[[132 132 131 120 127 133 111 138 137 106 122 117 135 131 132 144]
 [123 134 120 128 124 125 122 116 122 136 135 123 127 146 122 127]
 [141 130 139 142 144 139 140 134 136 128 137 138 137 106 135 122]
 [127 125 128 137 130 125 146 122 122 152 139 141 123 132 124 119]
 [126 128 130 114 120 125 127 142 133 123 113 126 127 136 133 145]
 [124 131 123 123 122 126 116 124 127 124 129 119 128 146 124 136]
 [127 137 127 108 119 128 115 142 138 111 105 116 132 136 138 149]
 [133 118 137 135 133 131 138 136 130 133 135 138 127 122 127 131]
 [123 129 124 121 120 124 124 128 126 131 125 124 125 144 126 136]]
Indices start at 0.
The entry at row 2, column 2 is 139
What is the entry just right of 113?
A: 126
What is the entry in row 0 and column 1?
A: 132
The bottom entry of the column that holds the smallest entry -> 125
What is the entry at row 0, column 0?
A: 132
The entry at row 0, column 2: 131
What is the entry in the bottom-left corner?
A: 123
What is the bottom-right entry?
A: 136
What is the entry in the top-right corner?
A: 144
What is the entry at row 1, column 0?
A: 123
The entry just right of the smallest entry is 116
What is the entry just right of 115?
A: 142
The entry just left of 149 -> 138
What is the top entry of the column that holds the largest entry?
A: 106
The top entry of the column that holds the smallest entry: 122
The smallest entry: 105
What is the entry directly above the largest entry?
A: 128
The entry in row 2 and column 0 -> 141
The entry at row 2, column 1 -> 130
What is the entry just left of the smallest entry?
A: 111
What is the entry in row 1 and column 2?
A: 120
The entry directly below the largest entry is 123

[[103 131 104 138 140 114]
 [137 132 116 142 112 121]
 [132 121 156 104 139 144]
 [126 128 126 132 134 126]
 [128 126 126 119 125 129]
 [126 130 122 134 125 124]]
Indices start at 0.
Find the entry in the top-left corner.
A: 103
Find the entry directly below the largest entry.
A: 126
Find the bottom-left entry.
A: 126
The entry directly below 138 -> 142
The entry just left of the largest entry is 121
Find the entry just right of 137.
A: 132
Find the largest entry.
A: 156
The entry at row 0, column 2 is 104
The entry in row 1 and column 2: 116
The bottom-right entry is 124
Find the entry directly below 140.
A: 112
The entry in row 2 and column 0: 132
The entry directly below 119 -> 134

Read these off the row that follows.
1) Read off the fifth-last entry.
2) Read off the entry just right of 114.
3) Read off the entry just left of 111.
4) Read off the 1st entry from the right.
[130 131 120 129 115 106 114 125 146 122 111 120 106]
1) 146
2) 125
3) 122
4) 106

[[113 134 129 137 130 132 131 135 128 133 133 135 130 141]
 [116 132 137 118 138 131 143 129 143 126 115 122 131 116]
 [137 135 128 123 132 142 130 132 131 127 125 128 133 104]
 [119 130 139 138 122 129 133 133 140 131 129 134 132 137]
 [143 121 122 137 114 123 113 127 118 130 145 133 126 137]
 [109 127 109 118 151 131 119 120 107 132 115 114 119 131]
 [129 118 118 117 123 117 123 116 121 122 121 114 116 130]
 [125 131 143 137 118 129 137 135 142 128 134 138 137 137]
 [142 129 116 137 122 130 111 129 113 133 140 131 130 143]
 [137 117 136 124 116 117 140 121 144 115 121 122 125 124]]
Counting starts at 0.
The entry in the bottom-right corner: 124
Give the top-right entry.
141
The entry at row 0, column 0 is 113
The entry in row 2 and column 0 -> 137
The entry just left of 136 -> 117
The entry at row 1, column 0: 116
The smallest entry is 104
The entry directly below 111 -> 140
The maximum: 151
The bottom-left entry -> 137
Give the entry in row 0 and column 2.
129
Give the entry in row 1 and column 2.
137
Give the entry at row 0, column 1.
134
Give the top entry of the column that holds the largest entry.
130
Give the entry just right of the largest entry.
131
Give the entry directly above the largest entry.
114
The entry at row 2, column 2: 128
The entry just left of the largest entry is 118
The entry at row 1, column 1 -> 132
Give the entry just right of 136.
124

Read these off the table that follows.
1) Report the entry in the top-left corner.
2) Report the first entry of the smallest entry's row.
3) Report the third smallest entry.
4) Report the top-right entry.
5) Report the entry just right of the smallest entry.
6) Report the smallest entry in the last row.
7) Report the entry in the bottom-right corner.
8) Report the 2nd entry on the main diagonal.
[[144 112 135 125 139 137 134 116 136 111 146 135 133]
 [128 132 116 123 128 117 114 128 119 131 125 133 120]
 [120 117 132 137 121 131 134 141 129 139 125 114 124]
 [128 116 138 131 125 143 137 135 135 125 130 118 132]
 [136 140 135 118 121 146 140 115 133 110 131 127 127]
 [134 124 133 141 138 120 130 131 139 136 137 137 139]
 [125 150 120 123 133 111 122 117 124 121 122 144 134]
 [130  98 128 108 118 150 128 120 123 103 131 115 120]]
1) 144
2) 130
3) 108
4) 133
5) 128
6) 98
7) 120
8) 132
